Here is a tiny trained network, its code and every weight. The questions are about switching its units off for an input and a class, where a switched-off unit gives its printed mean instead of its output.

import numpy as np


def w(rows, s, z=0):
    codes = np.array(rows[::2]) - 128.0
    scale = np.full(codes.shape[1], s)
    scale[-1] = z or s
    return codes * scale


def f(y):
    return np.maximum(y, 0)


def log_softmax(a):
    a = a - a.max(-1, keepdims=True)
    return a - np.log(np.exp(a).sum(-1, keepdims=True))


def net(x, mask):
    res = np.array(x, float).reshape(1, 8) / 4 @ E
    y = f(res @ A[0][:, :-1].T + A[0][:, -1])
    res = res + np.where(mask, y, B[0][:, -1]) @ B[0][:, :-1]
    return log_softmax(res[-1] @ U[:, :-1].T + U[:, -1])


A, B = {}, {}
E = w([
[43,104,218,205,34],'x0',
[125,79,88,250,209],'x1',
[130,128,128,127,128],'x2',
[79,77,1,121,32],'x3',
[23,71,141,66,221],'x4',
[127,132,125,128,129],'x5',
[121,141,127,128,127],'x6',
[124,137,127,128,130],'x7',
],0.0086)
A[0] = w([
[110,122,211,144,115,109],'neuron 1',
[59,120,125,167,67,106],'neuron 2',
[92,171,181,7,72,79],'neuron 3',
[79,103,136,37,172,113],'neuron 4',
[126,112,135,98,174,103],'neuron 5',
[103,82,123,182,160,89],'neuron 6',
[197,139,108,172,55,52],'neuron 7',
[37,96,109,78,154,78],'neuron 8',
[116,161,123,153,114,66],'neuron 9',
[115,127,81,224,191,81],'neuron 10',
[33,84,67,138,69,152],'neuron 11',
[189,153,45,90,181,85],'neuron 12',
[137,106,196,97,190,121],'neuron 13',
[113,200,201,165,139,113],'neuron 14',
[177,122,64,72,188,76],'neuron 15',
[100,97,172,158,96,3],'neuron 16',
[57,105,88,112,155,120],'neuron 17',
[145,66,96,154,170,108],'neuron 18',
[138,48,69,112,88,59],'neuron 19',
[133,119,127,50,99,113],'neuron 20',
[144,121,157,122,143,69],'neuron 21',
[121,207,166,149,178,84],'neuron 22',
[90,150,174,154,133,123],'neuron 23',
[170,135,76,62,157,78],'neuron 24',
[150,129,161,54,76,45],'neuron 25',
[127,95,95,123,108,26],'neuron 26',
[155,138,199,125,142,62],'neuron 27',
[183,162,82,148,89,84],'neuron 28',
[51,117,171,104,166,115],'neuron 29',
[60,140,66,109,96,69],'neuron 30',
[115,143,45,110,125,132],'neuron 31',
[104,96,132,121,163,107],'neuron 32',
[123,104,120,163,145,76],'neuron 33',
[92,165,44,121,68,112],'neuron 34',
],0.013,0.012)
B[0] = w([
[81,49,147,90,109,189],'neuron 1',
[51,60,176,75,96,197],'neuron 2',
[73,192,28,204,160,230],'neuron 3',
[183,135,148,197,79,233],'neuron 4',
[161,117,153,124,108,174],'neuron 5',
[91,188,54,162,123,183],'neuron 6',
[184,195,177,181,84,173],'neuron 7',
[172,182,195,190,95,203],'neuron 8',
[136,126,161,178,126,130],'neuron 9',
[87,193,46,165,146,213],'neuron 10',
[163,109,125,65,194,244],'neuron 11',
[37,87,202,125,81,236],'neuron 12',
[149,119,107,28,205,218],'neuron 13',
[155,113,135,95,186,201],'neuron 14',
[59,50,173,129,78,226],'neuron 15',
[42,89,200,125,104,145],'neuron 16',
[198,154,171,144,84,202],'neuron 17',
[120,160,79,137,114,186],'neuron 18',
[119,160,164,141,246,169],'neuron 19',
[100,157,41,160,143,189],'neuron 20',
[146,112,131,103,169,135],'neuron 21',
[130,111,150,93,206,181],'neuron 22',
[113,93,123,119,93,178],'neuron 23',
[62,103,171,122,106,206],'neuron 24',
[111,169,77,192,158,165],'neuron 25',
[156,120,156,111,254,132],'neuron 26',
[133,125,144,101,212,163],'neuron 27',
[170,152,201,179,102,176],'neuron 28',
[193,168,166,190,55,211],'neuron 29',
[144,125,163,113,205,168],'neuron 30',
[185,93,117,90,194,199],'neuron 31',
[144,185,155,128,92,168],'neuron 32',
[111,168,120,135,134,146],'neuron 33',
[138,112,178,88,218,195],'neuron 34',
],0.0086,0.011)
U = w([
[139,110,152,49,173,90],'0',
[4,79,178,83,44,98],'1',
[194,167,180,135,48,89],'2',
[50,172,32,131,111,95],'3',
[137,102,103,58,76,251],'4',
],0.011,0.023)

Each question gives the input, the list of numbers given to net, and the class t.
The units are the neurons (one row each of A and B). Each row of codes is followed by its name. A weight is (code - 128) times the scale printed after its matrix; where a second scale follows, it is the last column's (A, B and U).
mask holds one flag per neuron, in row order. A switched-off neuron (its flag False) gives its mean, the last column of its row in B, instead of its output. The means were averaged over made-up inputs and are rounded, as every weight is.
A unit's drop is (log p(t) with every unit on - log p(t) with that unit switched off) / (log p(t) with every unit on - log p(t) with every unit switched off).
The circuit of an input: a set's keep is (log p(t) with only the set's units on - log p(t) with every unit switched off) / (log p(t) with every unit on - log p(t) with every unit switched off). Starting from the 12 units with the biggest drops (on a tie, the unit counted first), units are removed one at a time, each time the one whose removal leaves the highest keep (on an exact tie, the one counted first), for as long as the keep stays at least 0.8.
units of the circuit, in order: the units of the circuit, biggest drop first
unit that matters most: the unit with the biggest drop
top k neurons: the k neurons with the biggest drops, biggest first
drop of u: that unit's drop, to one decimal
input [2,-6,1,5,0,2,6,-5], class 3: top 3 neurons	(neuron 3; neuron 20; neuron 25)
input [-7,8,3,0,7,8,4,-1], class 3: top 4 neurons	(neuron 10; neuron 18; neuron 6; neuron 2)
input [3,-7,0,-8,-4,1,2,8], class 0: units of the circuit, in order	(neuron 14; neuron 27)
input [-8,-4,-7,-6,-8,-3,6,0], class 1: units of the circuit, in order	(neuron 12; neuron 15)
input [-1,5,3,3,-4,-6,2,4], class 3: unit that matters most	neuron 10
input [6,-2,-8,-6,-4,-1,-5,-4], class 0: top 2 neurons	(neuron 14; neuron 12)
input [2,-8,-4,3,8,8,-6,-5], class 2: top 4 neurons	(neuron 8; neuron 4; neuron 29; neuron 17)
input [-4,-4,-8,1,2,7,3,0], class 1: units of the circuit, in order	(neuron 24; neuron 11)
input [-6,7,7,-5,-5,1,4,2], class 3: top 2 neurons	(neuron 10; neuron 2)
input [-6,-2,8,-2,5,1,-2,1], class 1: units of the circuit, in order	(neuron 15; neuron 12)
input [-6,-6,0,-5,8,-3,1,5], class 2: top 2 neurons	(neuron 4; neuron 29)
input [4,-2,8,-4,-2,-3,-2,-4], class 0: top 3 neurons	(neuron 14; neuron 12; neuron 15)
input [3,-4,-5,6,-5,0,6,-1], class 0: top 2 neurons	(neuron 34; neuron 11)
input [-8,1,1,3,-6,5,-5,2], class 1: top neuron	(neuron 12)
input [2,-3,0,6,-8,-3,-4,4], class 2: top 2 neurons	(neuron 7; neuron 28)
input [2,-7,2,6,-1,5,2,3], class 3: top 2 neurons	(neuron 3; neuron 20)
input [1,-3,4,5,-6,1,4,3], class 2: top 2 neurons	(neuron 7; neuron 28)
input [-8,-6,-3,-6,4,-1,-5,-3], class 1: top 3 neurons	(neuron 15; neuron 12; neuron 24)
input [-5,4,3,0,8,-6,-1,6], class 2: drop of neuron 26	0.0
input [7,4,-6,7,7,-6,-6,-4], class 0: units of the circuit, in order	(neuron 11)
input [-5,-3,3,-3,-1,-3,3,-2], class 1: drop of neuron 15	0.1
input [-8,0,1,-7,-4,4,8,1], class 1: drop of neuron 12	0.6
